Below is a small trained network, with its code and all its weights. Each question gives an input and a target symbol and asks what happens when units are switched off, that is, made to give their printed mean instead of their output.

import numpy as np


def w(rows, s, z=0):
    codes = np.array(rows[::2]) - 128.0
    scale = np.full(codes.shape[1], s)
    scale[-1] = z or s
    return codes * scale


def norm(h):
    return h / np.sqrt((h * h).mean(-1, keepdims=True) + 1e-5)


def f(y):
    return y / 2 * (1 + np.tanh(0.7978845608 * (y + 0.044715 * y**3)))


def softmax(a):
    e = np.exp(a - a.max(-1, keepdims=True))
    return e / e.sum(-1, keepdims=True)


def log_softmax(a):
    a = a - a.max(-1, keepdims=True)
    return a - np.log(np.exp(a).sum(-1, keepdims=True))


def net(x, mask):
    ids = ['ΘΞΣΦΩαβδμπτψ'.index(c) for c in x.split()]
    T = len(ids)
    res = E[ids] + P[:T]
    r = norm(res)
    for j in range(3):
        rows = slice(3 * j, 3 * j + 3)
        q, k, v = (r @ M[0][rows].T for M in (Q, K, V))
        z = softmax(np.where(np.tri(T) > 0, q @ k.T / 3**0.5, -1e9)) @ v
        o = O[0][rows]
        res = res + np.where(mask[j], z, o[:, -1]) @ o[:, :-1]
    y = f(norm(res) @ A[0][:, :-1].T + A[0][:, -1])
    res = res + np.where(mask[3:7], y, B[0][:, -1]) @ B[0][:, :-1]
    return log_softmax(norm(res)[-1] @ U[:, :-1].T + U[:, -1])


Q, K, V, O, A, B = {}, {}, {}, {}, {}, {}
E = w([
[98,185,82],'Θ',
[122,119,139],'Ξ',
[246,118,137],'Σ',
[122,119,137],'Φ',
[88,67,168],'Ω',
[147,63,157],'α',
[37,108,105],'β',
[142,132,107],'δ',
[139,107,126],'μ',
[124,142,137],'π',
[119,118,116],'τ',
[130,142,140],'ψ',
],0.014)
P = w([
[37,169,255],'0',
[66,151,204],'1',
[128,132,131],'2',
[123,107,116],'3',
[109,69,94],'4',
[119,42,95],'5',
[80,32,98],'6',
],0.0009)
Q[0] = w([
[112,81,140],'head 0',
[233,254,115],'head 0',
[162,161,149],'head 0',
[114,199,153],'head 1',
[137,234,140],'head 1',
[36,46,161],'head 1',
[125,134,230],'head 2',
[55,163,181],'head 2',
[101,147,217],'head 2',
],0.0082)
K[0] = w([
[158,89,84],'head 0',
[101,186,252],'head 0',
[146,161,174],'head 0',
[54,169,254],'head 1',
[102,227,246],'head 1',
[72,28,83],'head 1',
[194,195,224],'head 2',
[122,254,145],'head 2',
[171,225,205],'head 2',
],0.0062)
V[0] = w([
[135,159,189],'head 0',
[59,129,168],'head 0',
[67,79,149],'head 0',
[182,84,1],'head 1',
[41,160,105],'head 1',
[85,134,71],'head 1',
[101,20,51],'head 2',
[101,118,177],'head 2',
[161,121,99],'head 2',
],0.0042)
O[0] = w([
[115,84,117,121],'head 0',
[82,105,153,235],'head 0',
[102,122,165,254],'head 0',
[98,191,218,27],'head 1',
[99,149,62,198],'head 1',
[89,169,109,146],'head 1',
[83,147,255,143],'head 2',
[138,169,114,206],'head 2',
[112,106,137,63],'head 2',
],0.0048,0.00096)
A[0] = w([
[44,82,160,146],'neuron 0',
[72,72,134,2],'neuron 1',
[72,241,4,182],'neuron 2',
[152,223,252,141],'neuron 3',
],0.0028,0.0035)
B[0] = w([
[160,110,116,196],'neuron 0',
[113,2,168,53],'neuron 1',
[161,149,158,252],'neuron 2',
[155,159,136,159],'neuron 3',
],0.0065,0.0016)
U = w([
[78,194,75,115],'Θ',
[109,115,122,28],'Ξ',
[249,121,140,59],'Σ',
[96,77,107,253],'Φ',
[84,85,150,98],'Ω',
[148,69,170,118],'α',
[21,116,109,87],'β',
[174,190,155,158],'δ',
[151,124,196,144],'μ',
[152,126,77,141],'π',
[48,174,188,113],'τ',
[177,118,66,161],'ψ',
],0.014,0.0042)

Each question gives the input, a string of symbols that net reads in full, and the target symbol t.
The units are the heads (3 rows each of Q, K, V and O) and the neurons (one row each of A and B). Each row of codes is followed by its name. A weight is (code - 128) times the scale printed after its matrix; where a second scale follows, it is the last column's (O, A, B and U).
mask holds one flag per unit, heads first, then neurons. A switched-off unit (its flag False) gives its mean, the last column of its rows in O or B, instead of its output. The means were averaged over made-up inputs and are rounded, as every weight is.
A unit's drop is (log p(t) with every unit on - log p(t) with that unit switched off) / (log p(t) with every unit on - log p(t) with every unit switched off).
The circuit of an input: a set's keep is (log p(t) with only the set's units on - log p(t) with every unit switched off) / (log p(t) with every unit on - log p(t) with every unit switched off). Starting from all 7 units, units are removed one at a time, each time the one whose removal leaves the highest keep (on an exact tie, the one counted first), for as long as the keep stays at least 0.8.
circuit, biggest first: the units of the circuit, biggest drop first
most important unit: the unit with the biggest drop
k most important neurons: the k neurons with the biggest drops, biggest first
heads that matter: for each layer, one digit per head in row order, 1 if its drop is at least 0.15 and else 0, layers parted by /
drop when u is switched off: that unit's drop, to one decimal
input Ω Θ τ π Φ τ δ, target τ: circuit, biggest first => [head 2]
input Θ Φ Φ π, target ψ: heads that matter => 010
input Θ Φ Θ Φ, target Φ: heads that matter => 000
input π α Φ δ τ, target τ: heads that matter => 011
input β δ ψ Φ Φ, target ψ: heads that matter => 101
input τ Φ Σ Φ, target Φ: 2 most important neurons => [neuron 0; neuron 2]
input Φ δ δ, target δ: heads that matter => 010
input Θ Φ Ξ, target Φ: heads that matter => 000
input Φ Φ Σ Σ τ Φ, target τ: heads that matter => 010
input Φ δ Ξ, target δ: heads that matter => 110
input τ μ ψ Φ, target ψ: heads that matter => 001
input Φ α β ψ Φ ψ, target ψ: drop when head 2 is switched off => 0.1
input Φ δ Φ, target δ: drop when head 0 is switched off => 1.1
input Σ δ Φ, target δ: most important unit => head 1
input Σ Φ Φ ψ τ, target τ: drop when head 1 is switched off => 0.3
input Φ τ τ τ τ Φ, target τ: drop when head 1 is switched off => 0.2
